Below is a small trained network, with its code and all its weights. Each question gives an input and a class and asks what happens when units are switched off, that is, made to give their printed mean instead of their output.

import numpy as np


def w(rows, s, z=0):
    codes = np.array(rows[::2]) - 128.0
    scale = np.full(codes.shape[1], s)
    scale[-1] = z or s
    return codes * scale


def f(y):
    return y / 2 * (1 + np.tanh(0.7978845608 * (y + 0.044715 * y**3)))


def log_softmax(a):
    a = a - a.max(-1, keepdims=True)
    return a - np.log(np.exp(a).sum(-1, keepdims=True))


def net(x, mask):
    res = np.array(x, float).reshape(1, 7) / 4 @ E
    y = f(res @ A[0][:, :-1].T + A[0][:, -1])
    res = res + np.where(mask, y, B[0][:, -1]) @ B[0][:, :-1]
    return log_softmax(res[-1] @ U[:, :-1].T + U[:, -1])


A, B = {}, {}
E = w([
[241,107,227,221,148,39,54,77,98,106],'x0',
[94,102,136,142,12,164,47,109,30,31],'x1',
[129,128,130,128,128,127,127,129,127,129],'x2',
[48,2,184,169,109,118,176,240,45,177],'x3',
[130,126,127,132,126,127,128,129,132,128],'x4',
[130,124,127,128,123,125,131,127,131,130],'x5',
[125,127,133,125,127,128,129,123,130,127],'x6',
],0.0096)
A[0] = w([
[179,77,199,197,190,48,139,165,109,208,101],'n1',
[220,228,93,102,193,112,76,19,213,86,44],'n2',
[135,77,163,169,110,106,109,144,88,114,60],'n3',
[104,209,61,69,66,216,108,100,128,74,128],'n4',
[107,164,111,90,95,142,145,98,111,96,107],'n5',
[1,114,44,40,147,203,244,208,169,170,57],'n6',
[127,155,101,88,67,176,104,107,120,119,124],'n7',
[182,90,185,180,179,67,117,170,115,168,111],'n8',
[109,93,142,160,29,139,80,115,29,44,185],'n9',
[58,64,150,141,93,167,147,214,61,150,11],'n10',
[205,211,101,103,185,104,119,41,216,95,201],'n11',
[213,143,179,188,118,75,51,85,103,84,2],'n12',
[125,183,93,93,33,193,53,64,88,45,138],'n13',
[120,178,95,98,36,188,58,82,96,58,137],'n14',
[94,91,147,152,1,144,51,105,29,30,30],'n15',
[107,188,54,80,89,193,138,112,148,82,145],'n16',
[144,204,80,91,212,126,197,131,191,193,62],'n17',
[115,92,150,164,77,145,75,134,82,67,38],'n18',
[100,158,99,95,157,118,193,145,176,168,124],'n19',
],0.0058,0.0078)
B[0] = w([
[98,59,171,148,198,53,203,103,129,82,178],'n1',
[226,116,210,206,147,100,135,220,25,236,224],'n2',
[136,87,181,173,170,69,158,143,100,141,147],'n3',
[64,93,122,103,171,104,149,71,186,64,199],'n4',
[99,104,126,118,146,118,143,133,171,97,144],'n5',
[240,154,175,193,128,131,108,204,35,245,232],'n6',
[94,102,134,107,148,100,170,89,163,89,158],'n7',
[87,68,165,150,189,61,195,102,126,86,167],'n8',
[135,177,87,71,71,193,71,108,157,139,233],'n9',
[121,228,43,56,15,236,41,51,180,111,177],'n10',
[176,182,99,109,72,175,68,151,112,175,252],'n11',
[125,255,46,35,3,251,8,69,191,141,173],'n12',
[81,80,144,131,165,80,173,98,166,78,213],'n13',
[78,85,137,137,170,94,181,82,159,77,203],'n14',
[223,170,155,174,111,148,93,194,56,231,205],'n15',
[75,96,107,97,144,119,133,94,196,76,192],'n16',
[122,194,67,69,67,198,65,78,186,119,192],'n17',
[181,115,189,182,146,80,139,186,63,189,157],'n18',
[144,156,129,129,106,140,114,122,111,149,175],'n19',
],0.0075,0.013)
U = w([
[95,204,27,33,54,224,79,58,211,110,160],'0',
[194,110,228,234,168,76,145,219,31,208,254],'1',
[3,9,170,139,241,15,236,42,218,2,53],'2',
],0.0096,0.001)

Each question gives the input, the list of numbers given to net, and the class t.
The units are the neurons (one row each of A and B). Each row of codes is followed by its name. A weight is (code - 128) times the scale printed after its matrix; where a second scale follows, it is the last column's (A, B and U).
mask holds one flag per neuron, in row order. A switched-off neuron (its flag False) gives its mean, the last column of its row in B, instead of its output. The means were averaged over made-up inputs and are rounded, as every weight is.
A unit's drop is (log p(t) with every unit on - log p(t) with that unit switched off) / (log p(t) with every unit on - log p(t) with every unit switched off).
The circuit of an input: a set's keep is (log p(t) with only the set's units on - log p(t) with every unit switched off) / (log p(t) with every unit on - log p(t) with every unit switched off). Starting from the 12 units with the biggest drops (on a tie, the unit counted first), units are removed one at a time, each time the one whose removal leaves the highest keep (on an exact tie, the one counted first), for as long as the keep stays at least 0.8.
units of the circuit, in order: the units of the circuit, biggest drop first
top k neurons: the k neurons with the biggest drops, biggest first
drop when u is switched off: that unit's drop, to one decimal
input [0,3,-8,7,2,-1,7], class 0: units of the circuit, in order -> n10
input [-8,-4,8,2,-2,-8,3], class 1: top 3 neurons -> n6, n9, n12
input [4,-3,5,-8,-2,0,-6], class 1: top 2 neurons -> n2, n9
input [8,8,-5,-1,8,8,-4], class 0: top 3 neurons -> n12, n9, n2
input [7,-1,8,-8,5,0,-3], class 1: top 2 neurons -> n2, n9
input [3,5,4,0,-8,-5,-6], class 0: top 2 neurons -> n2, n9
input [-2,5,-1,6,8,6,7], class 0: top 3 neurons -> n10, n2, n9
input [6,2,8,-2,-8,-3,1], class 0: top 2 neurons -> n12, n6
input [8,8,0,0,-6,1,-3], class 0: top 4 neurons -> n12, n9, n2, n6
input [1,-7,1,1,-6,-7,-6], class 2: top 2 neurons -> n2, n6
input [6,0,-8,4,3,7,-4], class 2: top 2 neurons -> n6, n2
input [-1,1,-1,8,-4,-4,2], class 0: top 4 neurons -> n10, n2, n9, n15
input [-3,8,6,7,-1,-5,-8], class 0: drop when n2 is switched off -> 0.2
input [7,4,4,-1,-1,5,-4], class 0: units of the circuit, in order -> n12
input [5,1,0,-3,-4,3,-7], class 0: drop when n15 is switched off -> 0.5
input [3,-5,5,2,7,-6,-7], class 2: drop when n6 is switched off -> 0.1
